[-13 -22 -18 -17  26  28 -70 -31  44  -1  27 -34 -26   9 -30  -6  -5   5
 -16  15  50  -4 -22   5  29] -> j959
[  6  13 -39 -38  28  13   2 -25  45 -13   0  -2   5  22 -37  -6   1   0
   0  14  50  -1 -22   4  14] -> j392
[ -9 -16 -51 -17  22  21 -26 -27  43 -21  -5 -12  -3   7 -35   0   4  -1
  -8  14  45  -5 -22  10  39] -> j28
[-13 -22 -18 -17  26  28 -70 -31  44  -1  27 -34 -39   9 -30  -6  -5   5
 -16  15  50  -4 -22   5  29] -> j398
[ -9 -16 -51 -17  22  21 -26 -27  43 -21  -5   2  -3   7 -35   0   4  -1
  -8  14  45  -5 -22  10  39] -> j144
[ -8 -43 -14 -35  35  32 -82 -40  44  13  58 -48 -42  10 -30 -36  10  22
  -9  43  54 -11 -26  -9  30] -> j747
[ -9 -16 -51 -17  22  21 -26 -27  43 -22  -5 -12  -3   7 -35   0   4  -1
  -8  14  45  13 -22  10  39] -> j792
asked: [-13 -22 -18 -17  26  28 -70 -31  44  -1  27 -34 -39   9 -30  -6  -5   5
 -16  15  50  -4 -22   5  29] => j398
asked: [-13 -22 -18 -17  26  28 -70 -31  44  -1  27 -34 -26   9 -30  -6  -5   5
 -16  15  50  -4 -22   5  29] => j959
asked: [ -9 -16 -51 -17  22  21 -26 -27  43 -21  -5   2  -3   7 -35   0   4  -1
  -8  14  45  -5 -22  10  39] => j144
asked: [ -9 -16 -51 -17  22  21 -26 -27  43 -22  -5 -12  -3   7 -35   0   4  -1
  -8  14  45  13 -22  10  39] => j792
asked: [  6  13 -39 -38  28  13   2 -25  45 -13   0  -2   5  22 -37  -6   1   0
   0  14  50  -1 -22   4  14] => j392

[-25 -65  78  81 -24  55  33 -15  72  72  53  21  59]  j191
[-25 -65  78  81 -24 -12  33 -15  72  72  53  21  59]  j245
[ 33 -68 -20  61  18 -26  27  80  -2 -43  38 -39  45]  j684
asked: [-25 -65  78  81 -24 -12  33 -15  72  72  53  21  59] => j245
asked: [-25 -65  78  81 -24  55  33 -15  72  72  53  21  59] => j191

[-15  10 -23 -41 -35  -9   4 -23   6  -8 -41  42  19 -12 -29  12  13  68
 -30] -> j842
[-11  24 -31 -16 -22  19   3 -27  -3 -18 -35  29  11  -8 -34  21  19  68
  12] -> j905
[-16 -12 -24 -39 -25  -1   5 -26   9  -8 -38  44  16 -11 -32  13  14  72
 -29] -> j800
[-16  14 -24 -39 -25  -1   5 -26   9  -8 -38  44  16 -11 -32  13  14  72
 -29] -> j281
[  2  -1  23  19  55  20   7  12  11  13  39 -18 -18   6  15 -17 -14 -42
  -8] -> j808
[  2  -1  23  19  55  20   7  12  11  13  39 -18 -18   6  15 -17 -14 -42
  -3] -> j251
[-11  32 -14   6  38  53  11 -22   9 -10   3  15  -9  -2 -28   9   8  39
  18] -> j930
[  2  -1  23  19  55  20  11  -7  11  13  39 -18 -18   6  15 -17 -14 -42
  -3] -> j758
asked: [-11  24 -31 -16 -22  19   3 -27  -3 -18 -35  29  11  -8 -34  21  19  68
  12] => j905
asked: [-15  10 -23 -41 -35  -9   4 -23   6  -8 -41  42  19 -12 -29  12  13  68
 -30] => j842
asked: [-16 -12 -24 -39 -25  -1   5 -26   9  -8 -38  44  16 -11 -32  13  14  72
 -29] => j800

[ 45 -25  43 -34 -24  65] = j762
[-43  23 -43  31  22 -62] = j864
[ 45 -25  45 -34 -24  65] = j595
asked: [ 45 -25  43 -34 -24  65] => j762
asked: [ 45 -25  45 -34 -24  65] => j595
asked: [-43  23 -43  31  22 -62] => j864

[-18  66 -80  66  34]  j696
[-40  65 -70  63  39]  j159
[-23  19   6  55  51]  j581
[-13  60 -64  59  27]  j534
[-81 -36 -43 -37  11]  j638
[-22  64 -73  64  45]  j309
[-16  22  -4  55  76]  j632
[-21  52 -59  51  37]  j56
[-72 -34 -28 -36  38]  j707
[-39  19   6  55  51]  j53
asked: [-81 -36 -43 -37  11] => j638
asked: [-18  66 -80  66  34] => j696
asked: [-72 -34 -28 -36  38] => j707
asked: [-22  64 -73  64  45] => j309
asked: [-21  52 -59  51  37] => j56

[ 74  72  80 -68]  j238
[-78 -74 -75  77]  j891
[-78 -74 -75 -77]  j104
asked: [-78 -74 -75  77] => j891
asked: [-78 -74 -75 -77] => j104
asked: [ 74  72  80 -68] => j238

[ 17 -41  31 -22  27  20   0  14  17  17 -41  16  20  39 -25  29 -14  16
 -28  -4   4 -18 -19] -> j752
[ 17 -41  31 -23  27  20   0  10  17  17 -41  16  20  39 -25  29 -14  20
 -28  -4   4 -18 -19] -> j588
[ 17 -41  31 -22  27  20   0  14  17  17 -41  40  20  39 -25  67 -14  16
 -28  -4   4 -18 -19] -> j16
[ 17  14  31 -22  18   4   0  14  17   3  14 -14  20 -28 -25 -76 -14  16
 -42  10   4 -26 -19] -> j31
[ 17 -41  31 -22  27  20   0  14  17  17 -41  26  20  39 -25  58 -14  16
 -28  -4   4 -18 -19] -> j640
[ 17 -41  31 -22  27  20   0  14  17  17 -41  18  20  39 -25  44 -14  16
 -28  -4   4 -18 -19] -> j291
[ 17 -41  31 -25  27  20   0  14  17  17 -41  16  20  37 -25 -15 -14  16
 -28  -4   4 -18 -19] -> j404
asked: [ 17 -41  31 -22  27  20   0  14  17  17 -41  16  20  39 -25  29 -14  16
 -28  -4   4 -18 -19] => j752
asked: [ 17 -41  31 -22  27  20   0  14  17  17 -41  40  20  39 -25  67 -14  16
 -28  -4   4 -18 -19] => j16
asked: [ 17  14  31 -22  18   4   0  14  17   3  14 -14  20 -28 -25 -76 -14  16
 -42  10   4 -26 -19] => j31
asked: [ 17 -41  31 -22  27  20   0  14  17  17 -41  18  20  39 -25  44 -14  16
 -28  -4   4 -18 -19] => j291

[-24  37  16  35 -19   5 -25   4  12  45 -16 -34  27 -23  41 -17  18 -44
  42   9 -33 -15  23  -4  18  29 -19  -7  -7   1   7  37 -29   3 -14  -6
 -12  52  64 -18  14 -29  46 -27  47 -36] : j774
[-24  36  17  35 -19   6 -25   5  13  45 -15 -33  27 -21  40 -17  17 -40
  41  10 -31 -14  24  -4  18  27 -18  -8  -6   0   8  36 -27   5 -13  -4
 -10  53  64 -18  14 -27  46 -26  46 -33] : j499
[ 17 -30 -15 -33  15  -2  19  -5 -11 -38  12  26 -26  16 -32  12 -15  30
 -39 -11  25  10 -22   5 -14 -22  14   6   8  -1  -9 -33  22  -7  11   3
   8 -46 -56  13 -14  23 -42  18 -39  24] : j746
[-24  36  17  36 -20   4 -26   3  13  45 -17 -34  29 -22  40 -18  18 -42
  44   9 -33 -15  25  -5  18  28 -18  -8  -8   1   9  38 -29   5 -15  -5
 -10  53  66 -18  15 -30  49 -26  48 -34] : j269
[ -7  34  15  28 -11  -4 -17 -18   7  41 -28 -20  27 -11  40 -12  15 -37
  29  -6 -27 -16  19  -7  24  35   1  -2   0  18   8  28 -15 -13  -2 -13
  -6  32  51 -10  11 -28  42 -20  43 -36] : j658
asked: [-24  36  17  36 -20   4 -26   3  13  45 -17 -34  29 -22  40 -18  18 -42
  44   9 -33 -15  25  -5  18  28 -18  -8  -8   1   9  38 -29   5 -15  -5
 -10  53  66 -18  15 -30  49 -26  48 -34] => j269
asked: [-24  36  17  35 -19   6 -25   5  13  45 -15 -33  27 -21  40 -17  17 -40
  41  10 -31 -14  24  -4  18  27 -18  -8  -6   0   8  36 -27   5 -13  -4
 -10  53  64 -18  14 -27  46 -26  46 -33] => j499

[-20 -10  38  24 -32] -> j621
[ 39 -32 -35  -3  21] -> j14
[-49   9 -21 -53  11] -> j36
[ 11   2   1   7 -27] -> j714
[17  3 -1 10 -3] -> j125
[-22   8  52  32 -76] -> j288
[  3  26   2   0 -35] -> j327
[ 16 -31 -25  -7  -3] -> j199
asked: [-20 -10  38  24 -32] => j621
asked: [-49   9 -21 -53  11] => j36
asked: [ 16 -31 -25  -7  -3] => j199

[ -6   3 -18   4   7  11 -20 -20  48   2 -11 -50  31  41  -5  47   8   1
  39   5 -11 -60  -1  45 -48  -3 -49 -46 -42 -43  28  11   3 -18  18  -6
  -7   9  45  42 -17  31   6 -43 -42  15  -8  -7 -26   2  36 -13 -12  69
  62  54  64 -32  62   5 -14 -31   8   7] -> j857
[  9  10 -12 -10  25 -12 -15   6  32 -16 -29 -28  33   0  21  19  22  32
  31   8  40 -29 -11  31 -37   6 -31 -31 -24 -75 -18  11  68   7  -2 -44
  17  24  33  11  12  36  -7 -29 -21  41   2  11 -18  15  29   2 -43  38
  23  37  42 -14  68  32  21 -20  13 -14] -> j972
[  0 -28 -28  -5   0  20 -11 -48  15   1  -6 -30 -10  47   9  47 -35 -27
  63  23 -34 -41  20  31 -27 -19 -67 -25 -34  -6  33  19 -13 -11 -42  -1
  -1  12  -3   7 -40   2 -22 -24  -8 -14 -11  -7 -23  36  26   8 -37  66
  73  23  55 -33   2  27  -8  13 -44 -10] -> j161
[  9  10 -12 -10  25 -12 -15   6  32 -16 -29 -28  33   0  21  19  22  32
  31   8  40 -29 -11  31 -37   6 -31 -31 -24 -75 -18  11  68   7  -2 -44
  17  24  33  11  12  36  -7 -29   3  11  15  19   0   9 -22   7 -71   9
 -16   9   9   6  61  21  16 -44  -6 -35] -> j66
asked: [  9  10 -12 -10  25 -12 -15   6  32 -16 -29 -28  33   0  21  19  22  32
  31   8  40 -29 -11  31 -37   6 -31 -31 -24 -75 -18  11  68   7  -2 -44
  17  24  33  11  12  36  -7 -29   3  11  15  19   0   9 -22   7 -71   9
 -16   9   9   6  61  21  16 -44  -6 -35] => j66

[ -7   9  11  35  11  35  16  23   7 -28  25  -9   8 -20  39 -43 -14  40
  24  -9  25  25 -35 -26  41  23  14  27  39   4 -10] -> j415
[  3   5   8  14  -7  29  24   9  -7 -23  32 -16  -4  -5  45 -34 -22  41
  19 -10  24  24 -34 -20  37   9  20  28  49   5  -2] -> j224
[ -7   5  16  -6   3  28  10  18  10   6  20  -1  20 -23  18 -35 -18  27
  28   4  19  19 -15 -25  23  18   6  12  75  10 -15] -> j956
[  6   1   5   2   7  26  10   7   0 -11  22 -13 -36 -14  27 -25 -18  29
  24   1  14  14 -18 -36  23   7  10   8  56   6  -7] -> j95
[  2  -7   5  21   1  30  14  15  -8 -14  26 -11  19  -4  28  -7 -22  39
  11   0  24  24 -15 -29  18  15   8  19  75  10 -11] -> j517
[  8  13  -5  20  -1  33  20   8   2 -16  43 -23   5  -9  27 -51  -8  28
  30 -10  15  15 -26 -32  24   8   9  26  24   1  -9] -> j468
[-12   5  22  -7  -7  27   2  24  11  -3  27  -6  40 -13  22 -35 -11  13
  26  -3  13  13 -13  -7  15  24  15  10  38   3 -17] -> j464
[ 12  15  -1  19 -21  28  16   9  -2 -20  24 -27  11 -14  39 -55  -8  26
  18  -3  25  25 -37 -21  35   9  11  28   2  -3  -4] -> j985
[ 12  15  -1  19 -21  28  16   9  -2 -20  24 -27  11 -14  39 -55  -8  26
  18  -3  25  25 -37 -21  35   8  17  10 -21  -7  13] -> j62
asked: [ -7   9  11  35  11  35  16  23   7 -28  25  -9   8 -20  39 -43 -14  40
  24  -9  25  25 -35 -26  41  23  14  27  39   4 -10] => j415
asked: [  2  -7   5  21   1  30  14  15  -8 -14  26 -11  19  -4  28  -7 -22  39
  11   0  24  24 -15 -29  18  15   8  19  75  10 -11] => j517
asked: [ -7   5  16  -6   3  28  10  18  10   6  20  -1  20 -23  18 -35 -18  27
  28   4  19  19 -15 -25  23  18   6  12  75  10 -15] => j956
asked: [ 12  15  -1  19 -21  28  16   9  -2 -20  24 -27  11 -14  39 -55  -8  26
  18  -3  25  25 -37 -21  35   9  11  28   2  -3  -4] => j985
asked: [  3   5   8  14  -7  29  24   9  -7 -23  32 -16  -4  -5  45 -34 -22  41
  19 -10  24  24 -34 -20  37   9  20  28  49   5  -2] => j224
asked: [  8  13  -5  20  -1  33  20   8   2 -16  43 -23   5  -9  27 -51  -8  28
  30 -10  15  15 -26 -32  24   8   9  26  24   1  -9] => j468

[-43 -30  56 -35  42  31  28   2  29  72] : j410
[ 27   6 -43  17 -21 -10   0  -2 -13 -63] : j672
[-19 -43  20 -40  47  56  45  -3  40 -20] : j137
[ 42  52 -63  37 -56 -57 -43  16 -46 -59] : j784
asked: [ 27   6 -43  17 -21 -10   0  -2 -13 -63] => j672
asked: [-43 -30  56 -35  42  31  28   2  29  72] => j410
asked: [ 42  52 -63  37 -56 -57 -43  16 -46 -59] => j784
asked: [-19 -43  20 -40  47  56  45  -3  40 -20] => j137

[ 42  73  19 -65  -5 -24  64] = j633
[-35   7   6 -21  -5  87 -39] = j176
[-35   7   6 -21  48 -24  23] = j981
asked: [-35   7   6 -21  48 -24  23] => j981
asked: [ 42  73  19 -65  -5 -24  64] => j633
asked: [-35   7   6 -21  -5  87 -39] => j176

[-11  18  16  16   4 -23  75 -40  28] = j947
[ 21 -21 -13 -17 -15  23 -76  36 -24] = j110
[ 13 -17 -14 -14  -5  23 -68  35 -24] = j704
asked: [-11  18  16  16   4 -23  75 -40  28] => j947
asked: [ 21 -21 -13 -17 -15  23 -76  36 -24] => j110
asked: [ 13 -17 -14 -14  -5  23 -68  35 -24] => j704

[-83  74  89 -81] -> j494
[-87  79 -70 -82] -> j271
[ 79 -87  72 -82] -> j851
[ 81 -78 -86  78] -> j513
[ 79 -87 -79  85] -> j536
[ 79 -86 -70  79] -> j609
asked: [ 81 -78 -86  78] => j513
asked: [ 79 -87 -79  85] => j536
asked: [ 79 -86 -70  79] => j609
asked: [-87  79 -70 -82] => j271
asked: [-83  74  89 -81] => j494

[-55 -62  62 -59  62  59  58 -58  56] : j346
[ 60  64 -61  64 -61 -62 -58  63 -62] : j528
[-64 -62  57 -56  58  53  60 -64  56] : j79
[-56 -50  62 -55  63  48  44 -60  62] : j462
[-58 -64  55 -62  57  56  62 -60  65] : j134
[-58 -64  59 -57  60  58  58 -64  61] : j507
[ 59  62 -57  56 -63 -61 -64  66 -59] : j491
[ 60  62 -56  63 -59 -59 -59  55 -64] : j55
[-56 -62  60 -58  59  53  60 -60  65] : j120
[-61 -61  56 -61  60  58  64 -57  63] : j769
[-60 -62  50 -64  57  63  62 -59  59] : j541
[ 60  59 -52  62 -57 -61 -66  60 -63] : j798
asked: [-58 -64  55 -62  57  56  62 -60  65] => j134
asked: [-56 -62  60 -58  59  53  60 -60  65] => j120
asked: [-64 -62  57 -56  58  53  60 -64  56] => j79
asked: [ 59  62 -57  56 -63 -61 -64  66 -59] => j491
asked: [-61 -61  56 -61  60  58  64 -57  63] => j769

[  9   0 -12  -6   5   3   8   1  -1  -2 -13 -39 -10] : j200
[  4  13  28  10 -11   1   5   1  -6 -10  -1  33 -14] : j119
[  9   0  13  -6   5   3   8   1  -1  -2 -13 -39 -10] : j824
[-10  12  19  10   0  11 -26  -1  17  13   7  66  20] : j579
asked: [-10  12  19  10   0  11 -26  -1  17  13   7  66  20] => j579
asked: [  4  13  28  10 -11   1   5   1  -6 -10  -1  33 -14] => j119
asked: [  9   0  13  -6   5   3   8   1  -1  -2 -13 -39 -10] => j824

[ -2  -4  44  22  42  21 -10  12] -> j364
[-43  20  32 -14 -83 -12 -41  47] -> j136
[ 26 -19  53  49  78  25   9 -41] -> j451
[  9  -2 -37 -15  17  -1  16   1] -> j839
[ 10  -7  18  19  19   6   4 -22] -> j854
[  9   2 -90 -47  16  -7  29  23] -> j629
[ 21  -8 -20   6   8  -6  19 -40] -> j897
[ 12   0 -81 -39  29  -3  30  18] -> j736
asked: [  9  -2 -37 -15  17  -1  16   1] => j839
asked: [ -2  -4  44  22  42  21 -10  12] => j364
asked: [ 12   0 -81 -39  29  -3  30  18] => j736
asked: [-43  20  32 -14 -83 -12 -41  47] => j136

